Here is a tiny trained network, its code and every weight. The questions are about switching its units off for an input and a target symbol, where a switched-off unit gives its printed mean instead of its output.

import numpy as np


def w(rows, s, z=0):
    codes = np.array(rows[::2]) - 128.0
    scale = np.full(codes.shape[1], s)
    scale[-1] = z or s
    return codes * scale


def f(y):
    return y / 2 * (1 + np.tanh(0.7978845608 * (y + 0.044715 * y**3)))


def softmax(a):
    e = np.exp(a - a.max(-1, keepdims=True))
    return e / e.sum(-1, keepdims=True)


def log_softmax(a):
    a = a - a.max(-1, keepdims=True)
    return a - np.log(np.exp(a).sum(-1, keepdims=True))


def net(x, mask):
    ids = ['γδζθλμπστ'.index(c) for c in x.split()]
    T = len(ids)
    res = E[ids] + P[:T]
    u = 0
    for l in range(2):
        q, k, v = (res @ M[l].T for M in (Q, K, V))
        z = softmax(np.where(np.tri(T) > 0, q @ k.T / 3**0.5, -1e9)) @ v
        res = res + np.where(mask[u], z, O[l][:, -1]) @ O[l][:, :-1]
        u += 1
        y = f(res @ A[l][:, :-1].T + A[l][:, -1])
        res = res + np.where(mask[u : u + 12], y, B[l][:, -1]) @ B[l][:, :-1]
        u += 12
    return log_softmax(res[-1] @ U[:, :-1].T + U[:, -1])


Q, K, V, O, A, B = {}, {}, {}, {}, {}, {}
E = w([
[130,61,130],'γ',
[122,122,128],'δ',
[137,171,97],'ζ',
[152,159,115],'θ',
[101,62,97],'λ',
[150,152,108],'μ',
[133,94,99],'π',
[152,108,93],'σ',
[92,189,253],'τ',
],0.024)
P = w([
[131,114,160],'0',
[255,141,242],'1',
[56,164,113],'2',
[137,167,22],'3',
[224,103,206],'4',
[42,192,169],'5',
[133,103,63],'6',
[218,52,163],'7',
[32,208,187],'8',
[138,116,53],'9',
[213,24,136],'10',
[23,219,199],'11',
[153,151,22],'12',
],0.012)
Q[0] = w([
[115,143,111],'L0H0',
[101,136,117],'L0H0',
[121,83,251],'L0H0',
],0.019)
K[0] = w([
[155,119,50],'L0H0',
[161,255,73],'L0H0',
[169,111,93],'L0H0',
],0.0058)
V[0] = w([
[231,140,83],'L0H0',
[95,3,113],'L0H0',
[149,106,16],'L0H0',
],0.0043)
O[0] = w([
[224,64,158,106],'L0H0',
[119,101,191,254],'L0H0',
[107,24,2,151],'L0H0',
],0.0072,0.0022)
A[0] = w([
[55,137,98,116],'L0N0',
[196,149,176,25],'L0N1',
[108,34,129,113],'L0N2',
[118,102,39,99],'L0N3',
[1,165,101,254],'L0N4',
[245,155,41,110],'L0N5',
[214,200,128,161],'L0N6',
[38,146,59,106],'L0N7',
[95,144,135,100],'L0N8',
[147,73,186,119],'L0N9',
[210,16,90,166],'L0N10',
[127,166,221,11],'L0N11',
],0.0099,0.0068)
B[0] = w([
[121,254,125,155],'L0N0',
[133,146,103,128],'L0N1',
[140,160,79,200],'L0N2',
[149,103,134,173],'L0N3',
[71,94,106,241],'L0N4',
[140,58,113,162],'L0N5',
[107,63,91,151],'L0N6',
[182,171,129,175],'L0N7',
[96,147,108,124],'L0N8',
[139,171,135,158],'L0N9',
[147,166,74,254],'L0N10',
[103,175,85,133],'L0N11',
],0.01,0.0099)
Q[1] = w([
[175,224,141],'L1H0',
[149,5,102],'L1H0',
[2,74,5],'L1H0',
],0.0067)
K[1] = w([
[89,2,178],'L1H0',
[172,28,179],'L1H0',
[129,153,195],'L1H0',
],0.0072)
V[1] = w([
[232,158,93],'L1H0',
[89,196,3],'L1H0',
[198,101,102],'L1H0',
],0.0079)
O[1] = w([
[129,174,96,161],'L1H0',
[157,182,30,254],'L1H0',
[134,251,177,146],'L1H0',
],0.011,0.0057)
A[1] = w([
[3,105,131,148],'L1N0',
[143,165,93,87],'L1N1',
[83,103,182,82],'L1N2',
[162,187,89,95],'L1N3',
[141,149,148,145],'L1N4',
[199,104,77,147],'L1N5',
[174,64,103,125],'L1N6',
[128,97,218,97],'L1N7',
[49,152,122,2],'L1N8',
[202,31,103,127],'L1N9',
[131,94,223,95],'L1N10',
[204,147,152,108],'L1N11',
],0.013,0.0075)
B[1] = w([
[121,141,183,204],'L1N0',
[154,102,136,201],'L1N1',
[183,68,122,131],'L1N2',
[139,106,133,236],'L1N3',
[166,10,145,127],'L1N4',
[87,106,152,254],'L1N5',
[114,167,142,172],'L1N6',
[165,61,120,129],'L1N7',
[198,145,82,151],'L1N8',
[172,179,131,184],'L1N9',
[168,54,126,129],'L1N10',
[103,135,220,155],'L1N11',
],0.011,0.015)
U = w([
[205,130,178,137],'γ',
[131,26,143,65],'δ',
[25,61,178,158],'ζ',
[199,172,229,182],'θ',
[78,29,45,94],'λ',
[131,177,88,15],'μ',
[155,111,99,255],'π',
[228,133,86,52],'σ',
[2,221,188,222],'τ',
],0.0081,0.0041)

Each question gives the input, a string of symbols that net reads in full, and the target symbol t.
The units are the heads (3 rows each of Q, K, V and O) and the neurons (one row each of A and B). Each row of codes is followed by its name. A weight is (code - 128) times the scale printed after its matrix; where a second scale follows, it is the last column's (O, A, B and U).
mask holds one flag per unit, layer by layer, with each layer's heads first. A switched-off unit (its flag False) gives its mean, the last column of its rows in O or B, instead of its output. The means were averaged over made-up inputs and are rounded, as every weight is.
A unit's drop is (log p(t) with every unit on - log p(t) with that unit switched off) / (log p(t) with every unit on - log p(t) with every unit switched off).
The circuit of an input: a set's keep is (log p(t) with only the set's units on - log p(t) with every unit switched off) / (log p(t) with every unit on - log p(t) with every unit switched off). Starting from the 12 units with the biggest drops (on a tie, the unit counted first), units are removed one at a time, each time the one whose removal leaves the highest keep (on an exact tie, the one counted first), for as long as the keep stays at least 0.8.
circuit, biggest first: the units of the circuit, biggest drop first
unit that matters most: the unit with the biggest drop
k most important neurons: the k neurons with the biggest drops, biggest first
top k neurons in layer l: the k neurons of layer l with the biggest drops, biggest first
drop of u: that unit's drop, to one decimal
input τ λ μ σ π θ μ π λ λ λ, target σ: 2 most important neurons => [L0N10 L1N9]
input π σ λ λ λ σ π μ τ π μ τ, target ζ: top 2 neurons in layer 1 => [L1N0 L1N2]
input δ λ τ μ λ λ δ τ λ θ, target τ: 2 most important neurons => [L0N11 L0N10]
input θ λ λ μ λ λ λ τ θ μ λ γ, target ζ: top 4 neurons in layer 1 => [L1N9 L1N0 L1N2 L1N6]
input γ λ τ, target ζ: 2 most important neurons => [L0N11 L1N0]
input γ δ δ λ ζ μ τ λ δ π σ, target θ: circuit, biggest first => [L0N4 L1N11 L1H0]
input δ λ λ, target τ: 3 most important neurons => [L0N4 L1N0 L0N10]
input π π λ δ λ π λ λ, target σ: circuit, biggest first => [L0N10 L0N4]
input λ μ λ ζ δ λ δ λ π π σ, target θ: top 4 neurons in layer 1 => [L1N11 L1N9 L1N5 L1N6]
input γ λ τ π, target τ: top 3 neurons in layer 0 => [L0N10 L0N2 L0N4]
input λ λ λ δ, target λ: unit that matters most => L1N9
input λ τ λ δ, target τ: top 4 neurons in layer 0 => [L0N11 L0N10 L0N2 L0N4]
input ζ δ δ λ ζ τ μ, target τ: top 3 neurons in layer 0 => [L0N10 L0N2 L0N6]
input θ δ θ λ λ μ τ π, target θ: 3 most important neurons => [L0N4 L1N11 L1N9]
input π λ δ λ δ τ ζ, target τ: 2 most important neurons => [L1N6 L0N10]
input π λ θ λ π τ δ τ λ μ, target τ: top 2 neurons in layer 0 => [L0N11 L0N10]
input λ λ δ δ, target λ: top neuron in layer 0 => [L0N4]
input δ λ ζ ζ λ λ λ γ, target θ: top 3 neurons in layer 0 => [L0N4 L0N0 L0N11]
input λ λ τ τ λ λ λ τ μ δ, target τ: top 3 neurons in layer 0 => [L0N10 L0N11 L0N2]
input θ λ δ θ δ τ ζ, target τ: 2 most important neurons => [L0N10 L1N6]
input σ δ λ λ λ θ ζ, target λ: top neuron in layer 1 => [L1N0]
input δ λ λ λ ζ σ π δ λ λ μ, target θ: top 2 neurons in layer 1 => [L1N11 L1N9]
input λ δ λ, target τ: 2 most important neurons => [L0N4 L0N10]
input σ δ δ θ μ λ π θ λ λ λ λ ζ, target λ: top 2 neurons in layer 1 => [L1N0 L1N9]
input θ λ λ λ ζ δ δ δ π λ μ, target θ: drop of L1N9 => 0.3
input δ ζ μ μ γ, target θ: drop of L0N4 => 0.4
